Read these off the table that follows. Rows and columns are numbered from 1.
1) Read off the entry at row 3, column 1.
2) Read off the entry in row 3 and column 3.
3) Read off the entry at row 1, column 1.
4) Read off the entry directly above 363.
5) Read off the entry in row 2 and column 1.
6) Read off the bottom-right entry.
7) Read off the minimum.
8) Read off the entry in the top-right corner.
[[269 303 552 317 574 383 249 397 347 619]
 [612 462 473 653 703 602 603 664 549 704]
 [263 456 645 161 559 219 250 290 386 606]
 [542 725 362 539 591 459 515 602 729 603]
 [379 316 733 326 485 446 397 351 302 506]
 [363 300 734 376 496 473 378 347 281 518]
 [730 405 584 735 831 722 757 679 480 802]
 [806 405 678 680 903 669 853 669 511 849]
 [694 523 317 840 607 736 687 720 593 579]
 [710 611 274 901 472 786 708 726 636 427]]
1) 263
2) 645
3) 269
4) 379
5) 612
6) 427
7) 161
8) 619

Questions about the table below.
1) Find the 2nd entry from the end, reading row by row.
2) Find the second smallest entry.
3) Find the entry directly below the largest entry.
4) Find the last entry in the row that holds the largest entry.
5) Find the entry just left of the smallest entry.
6) Find the top entry of the column that holds the smallest entry.
7) Find the first entry on the diagonal from the top-right corner.
8) Find the largest entry in the first column.
[[-38  -3  23  -2  -1]
 [ 28  -8  23   3 -20]
 [  2 -25 -13 -25 -14]
 [-13  39  -5  -1 -32]
 [ -6  -4   8  -2  18]
 [-17 -46 -33   9  16]]
1) 9
2) -38
3) -4
4) -32
5) -17
6) -3
7) -1
8) 28

Read these off the array that follows.
1) Find the entry just right of -83.16.
2) Find the entry just right of 112.28.
3) Find the entry just left of -3.27.
4) Find the 1st entry in reading order.
5) Find the entry just right of -111.53.
6) Find the entry just right of -92.28.
[[-168.20, -44.63, 3.21, 73.83, -72.92, -4.61, -74.36, 62.37, -97.26, -107.83, 46.65, 89.98], [-40.18, -37.19, 29.06, 29.08, 12.27, 121.00, -60.68, -74.24, -179.19, -122.68, -8.22, 121.92], [-129.20, -45.07, -36.19, 82.46, -84.76, 99.14, -110.99, 34.36, -15.29, -70.38, 43.90, 82.47], [-109.53, -64.86, -188.01, -79.87, 7.25, -39.22, 129.45, 274.64, 122.73, 194.23, 20.19, -97.10], [-74.10, -83.16, 63.43, -33.07, 97.69, 165.28, 30.50, 85.98, -9.64, -49.30, 19.50, 197.96], [5.29, -50.01, 40.38, -0.86, -34.31, 68.94, 1.02, -130.45, -192.42, -111.53, -27.68, 15.64], [-32.37, 53.37, 168.79, 55.72, 38.68, 63.94, -63.55, 35.24, 165.03, 119.92, 9.04, 120.24], [-122.37, -96.41, 109.40, 2.97, -36.62, 84.03, -31.49, 13.99, -30.13, -76.97, 52.13, -12.60], [48.01, 125.66, -120.59, 114.77, 8.84, 112.18, -138.16, 0.89, -2.89, -69.54, 34.00, -180.78], [-119.09, -121.54, -69.95, -91.46, -47.23, 58.67, 49.67, -25.91, -52.79, 159.22, -96.11, -119.94], [187.06, 15.48, 9.85, 1.43, 203.44, 268.72, 27.27, -96.16, -6.42, 25.43, 14.38, 152.24], [-56.14, 57.13, 185.18, 29.72, 35.93, 134.04, -131.06, -66.70, 71.69, 112.28, -88.62, 28.62], [-197.36, 28.20, -33.93, -15.21, 158.37, 80.44, 51.57, 168.48, -50.15, 123.82, -126.04, 197.52], [131.75, 106.45, 47.46, 17.06, 65.41, -92.28, -3.27, -98.89, -166.09, -90.34, -2.49, 11.60]]
1) 63.43
2) -88.62
3) -92.28
4) -168.20
5) -27.68
6) -3.27

X = -21,-45,-17,27,27,17,9,-2,-30,19
What is the entry just right of -2?
A: -30
The entry just left of the smallest entry is -21
What is the minimum?
A: -45
